Here is a tiny trained network, its code and every weight. The questions are about switching its units off for an input and a class, where a switched-off unit gives its printed mean instead of its output.

import numpy as np


def w(rows, s, z=0):
    codes = np.array(rows[::2]) - 128.0
    scale = np.full(codes.shape[1], s)
    scale[-1] = z or s
    return codes * scale


def norm(h):
    return h / np.sqrt((h * h).mean(-1, keepdims=True) + 1e-5)


def f(y):
    return np.maximum(y, 0)


def log_softmax(a):
    a = a - a.max(-1, keepdims=True)
    return a - np.log(np.exp(a).sum(-1, keepdims=True))


def net(x, mask):
    res = np.array(x, float).reshape(1, 3) / 4 @ E
    u = 0
    for l in range(2):
        y = f(norm(res) @ A[l][:, :-1].T + A[l][:, -1])
        res = res + np.where(mask[u : u + 12], y, B[l][:, -1]) @ B[l][:, :-1]
        u += 12
    return log_softmax(norm(res)[-1] @ U[:, :-1].T + U[:, -1])


A, B = {}, {}
E = w([
[100,130,97,70,143,254,84],'x0',
[206,47,99,211,9,128,204],'x1',
[245,53,218,214,99,189,50],'x2',
],0.0071)
A[0] = w([
[108,147,96,18,170,146,96,47],'0.n0',
[135,157,176,183,108,101,82,104],'0.n1',
[145,52,150,217,214,137,112,2],'0.n2',
[223,90,37,148,50,152,127,104],'0.n3',
[210,178,162,184,72,179,180,143],'0.n4',
[2,118,31,117,126,18,181,147],'0.n5',
[131,112,176,125,53,148,110,160],'0.n6',
[170,96,99,150,107,135,134,82],'0.n7',
[178,134,65,98,101,157,192,165],'0.n8',
[164,138,176,126,88,105,137,147],'0.n9',
[145,116,216,143,124,80,39,75],'0.n10',
[194,80,158,136,46,158,178,61],'0.n11',
],0.0089,0.0033)
B[0] = w([
[60,137,139,250,73,130,107,189],'0.n0',
[128,148,189,29,99,149,129,155],'0.n1',
[152,105,154,39,208,108,214,155],'0.n2',
[172,100,63,125,123,13,59,197],'0.n3',
[131,96,123,57,179,61,12,184],'0.n4',
[193,254,135,33,143,224,211,252],'0.n5',
[138,69,122,157,101,94,120,163],'0.n6',
[134,80,70,90,110,135,99,156],'0.n7',
[161,152,185,161,171,207,110,175],'0.n8',
[54,134,142,96,156,182,129,157],'0.n9',
[144,28,177,136,114,223,231,167],'0.n10',
[88,141,10,160,97,65,115,187],'0.n11',
],0.0069,0.011)
A[1] = w([
[102,207,119,54,85,130,194,97],'1.n0',
[95,81,165,141,132,164,90,216],'1.n1',
[163,177,119,250,146,221,22,211],'1.n2',
[175,255,127,127,87,144,189,69],'1.n3',
[123,207,79,99,155,156,187,184],'1.n4',
[111,151,86,148,159,83,140,66],'1.n5',
[191,195,117,102,79,100,212,204],'1.n6',
[79,181,149,80,126,77,120,3],'1.n7',
[122,105,91,95,120,80,94,32],'1.n8',
[93,232,150,125,161,76,168,117],'1.n9',
[149,173,107,165,131,104,174,64],'1.n10',
[111,180,67,100,150,149,250,88],'1.n11',
],0.0093,0.0015)
B[1] = w([
[200,147,126,192,102,185,97,249],'1.n0',
[75,200,113,124,117,31,180,169],'1.n1',
[68,135,96,132,131,44,149,187],'1.n2',
[164,222,22,158,104,138,188,255],'1.n3',
[204,133,202,143,102,151,171,255],'1.n4',
[139,174,217,127,178,197,174,145],'1.n5',
[65,172,167,179,203,231,43,228],'1.n6',
[181,111,120,70,135,98,104,165],'1.n7',
[146,75,60,221,2,130,79,172],'1.n8',
[236,100,15,228,80,175,152,220],'1.n9',
[135,156,176,132,139,163,168,162],'1.n10',
[206,166,108,149,130,134,164,252],'1.n11',
],0.0062,0.0092)
U = w([
[234,196,96,159,129,165,130,250],'0',
[10,148,156,151,164,83,94,25],'1',
[165,36,254,48,181,105,143,99],'2',
[232,7,66,112,93,21,30,148],'3',
],0.012,0.0021)

Each question gives the input, the list of numbers given to net, and the class t.
The units are the neurons (one row each of A and B). Each row of codes is followed by its name. A weight is (code - 128) times the scale printed after its matrix; where a second scale follows, it is the last column's (A, B and U).
mask holds one flag per neuron, layer by layer. A switched-off neuron (its flag False) gives its mean, the last column of its row in B, instead of its output. The means were averaged over made-up inputs and are rounded, as every weight is.
A unit's drop is (log p(t) with every unit on - log p(t) with that unit switched off) / (log p(t) with every unit on - log p(t) with every unit switched off).
unit that matters most: the unit with the biggest drop
k most important neurons: the k neurons with the biggest drops, biggest first
k most important neurons of layer l: the k neurons of layer l with the biggest drops, biggest first
drop when u is switched off: that unit's drop, to one decimal
input [-3,4,-1], class 3: unit that matters most -> 0.n4
input [-4,-4,1], class 2: 2 most important neurons of layer 1 -> [1.n3; 1.n9]
input [3,-4,-1], class 1: 3 most important neurons of layer 0 -> [0.n0; 0.n5; 0.n2]
input [-8,4,0], class 3: 2 most important neurons of layer 0 -> [0.n4; 0.n5]
input [-8,0,3], class 2: 2 most important neurons of layer 1 -> [1.n9; 1.n3]
input [6,-3,-2], class 1: 2 most important neurons -> [0.n0; 0.n5]
input [3,2,-1], class 3: 2 most important neurons -> [0.n5; 0.n3]
input [7,-2,-2], class 1: 2 most important neurons -> [0.n5; 0.n0]
input [-4,-1,5], class 2: 2 most important neurons of layer 0 -> [0.n10; 0.n2]
input [2,-2,7], class 2: 2 most important neurons of layer 0 -> [0.n10; 0.n2]
input [2,-6,0], class 1: 2 most important neurons -> [0.n5; 0.n0]
input [8,-6,8], class 1: drop when 1.n1 is switched off -> 0.2
input [5,-2,2], class 1: drop when 0.n5 is switched off -> 0.5
input [-6,-6,4], class 2: most important neuron of layer 0 -> [0.n5]
input [-8,-8,4], class 2: drop when 0.n5 is switched off -> 0.1
